Here is a tiny trained network, its code and every weight. The questions are about switching its units off for an input and a class, where a switched-off unit gives its printed mean instead of its output.

import numpy as np


def w(rows, s, z=0):
    codes = np.array(rows[::2]) - 128.0
    scale = np.full(codes.shape[1], s)
    scale[-1] = z or s
    return codes * scale


def norm(h):
    return h / np.sqrt((h * h).mean(-1, keepdims=True) + 1e-5)


def f(y):
    return y / 2 * (1 + np.tanh(0.7978845608 * (y + 0.044715 * y**3)))


def log_softmax(a):
    a = a - a.max(-1, keepdims=True)
    return a - np.log(np.exp(a).sum(-1, keepdims=True))


def net(x, mask):
    res = np.array(x, float).reshape(1, 8) / 4 @ E
    u = 0
    for l in range(2):
        y = f(norm(res) @ A[l][:, :-1].T + A[l][:, -1])
        res = res + np.where(mask[u : u + 5], y, B[l][:, -1]) @ B[l][:, :-1]
        u += 5
    return log_softmax(norm(res)[-1] @ U[:, :-1].T + U[:, -1])


A, B = {}, {}
E = w([
[144,2,106,141,170,75],'x0',
[73,102,89,34,169,184],'x1',
[122,135,127,126,132,115],'x2',
[131,127,136,129,132,132],'x3',
[126,130,127,128,129,126],'x4',
[126,128,131,127,130,126],'x5',
[92,156,93,203,202,176],'x6',
[126,129,126,127,127,126],'x7',
],0.0086)
A[0] = w([
[135,50,107,217,159,117,47],'L0N1',
[98,101,194,139,98,142,124],'L0N2',
[129,141,218,212,87,94,215],'L0N3',
[112,75,157,101,141,86,78],'L0N4',
[189,154,181,254,86,66,2],'L0N5',
],0.0075)
B[0] = w([
[151,178,199,155,188,2,154],'L0N1',
[166,144,102,55,193,99,130],'L0N2',
[166,153,34,171,73,126,254],'L0N3',
[116,72,98,58,140,157,134],'L0N4',
[67,84,211,12,223,180,172],'L0N5',
],0.0085,0.0059)
A[1] = w([
[89,14,103,188,202,143,2],'L1N1',
[170,3,120,72,112,55,98],'L1N2',
[142,192,156,21,64,156,95],'L1N3',
[69,229,148,115,149,191,64],'L1N4',
[183,144,34,134,64,153,129],'L1N5',
],0.0081,0.0045)
B[1] = w([
[96,232,147,20,166,60,176],'L1N1',
[154,115,89,144,82,214,254],'L1N2',
[26,58,249,140,190,6,221],'L1N3',
[132,72,138,180,125,229,209],'L1N4',
[163,197,144,105,118,89,208],'L1N5',
],0.011,0.0052)
U = w([
[139,194,187,107,56,60,186],'0',
[152,215,104,204,105,179,22],'1',
[217,83,73,153,55,137,240],'2',
[153,107,103,202,202,59,5],'3',
[34,66,214,106,127,101,103],'4',
[66,111,142,157,149,254,124],'5',
[116,36,87,36,92,180,118],'6',
[83,161,85,56,215,121,242],'7',
],0.021,0.0012)

Each question gives the input, the list of numbers given to net, and the class t.
The units are the neurons (one row each of A and B). Each row of codes is followed by its name. A weight is (code - 128) times the scale printed after its matrix; where a second scale follows, it is the last column's (A, B and U).
mask holds one flag per neuron, layer by layer. A switched-off neuron (its flag False) gives its mean, the last column of its row in B, instead of its output. The means were averaged over made-up inputs and are rounded, as every weight is.
A unit's drop is (log p(t) with every unit on - log p(t) with that unit switched off) / (log p(t) with every unit on - log p(t) with every unit switched off).
most important unit: the unit with the biggest drop
k most important neurons: the k neurons with the biggest drops, biggest first
k most important neurons of layer l: the k neurons of layer l with the biggest drops, biggest first
drop of u: that unit's drop, to one decimal
input [-8,1,-8,-7,1,-8,-8,1], class 4: most important unit => L1N3
input [7,0,-8,-2,-3,0,-2,6], class 2: 2 most important neurons => [L0N5 L1N2]
input [-1,8,6,5,3,-8,0,-7], class 4: 2 most important neurons of layer 1 => [L1N2 L1N3]
input [6,3,1,-8,-1,-7,7,3], class 7: 2 most important neurons of layer 1 => [L1N1 L1N3]
input [-1,0,-4,1,-2,3,6,-3], class 1: 2 most important neurons of layer 1 => [L1N3 L1N2]
input [-2,5,6,-3,0,3,1,5], class 5: 2 most important neurons => [L1N4 L1N1]
input [1,2,7,6,3,-1,8,-3], class 7: 2 most important neurons => [L1N1 L1N2]
input [1,0,-8,-8,-3,-8,-2,-6], class 2: 2 most important neurons of layer 0 => [L0N5 L0N3]
input [0,1,-3,8,0,-8,-5,-5], class 4: 2 most important neurons => [L1N3 L0N3]
input [6,2,3,1,-5,-3,7,6], class 7: 2 most important neurons of layer 1 => [L1N1 L1N3]
input [3,-4,5,-4,6,8,-8,-8], class 2: drop of L1N4 => 0.0
input [-5,4,7,-2,-3,3,-7,4], class 4: drop of L1N3 => 0.4
input [4,-1,-6,5,-4,2,-3,-4], class 2: drop of L0N5 => 0.2
input [7,-5,3,5,2,-5,-3,-4], class 2: most important unit => L1N2
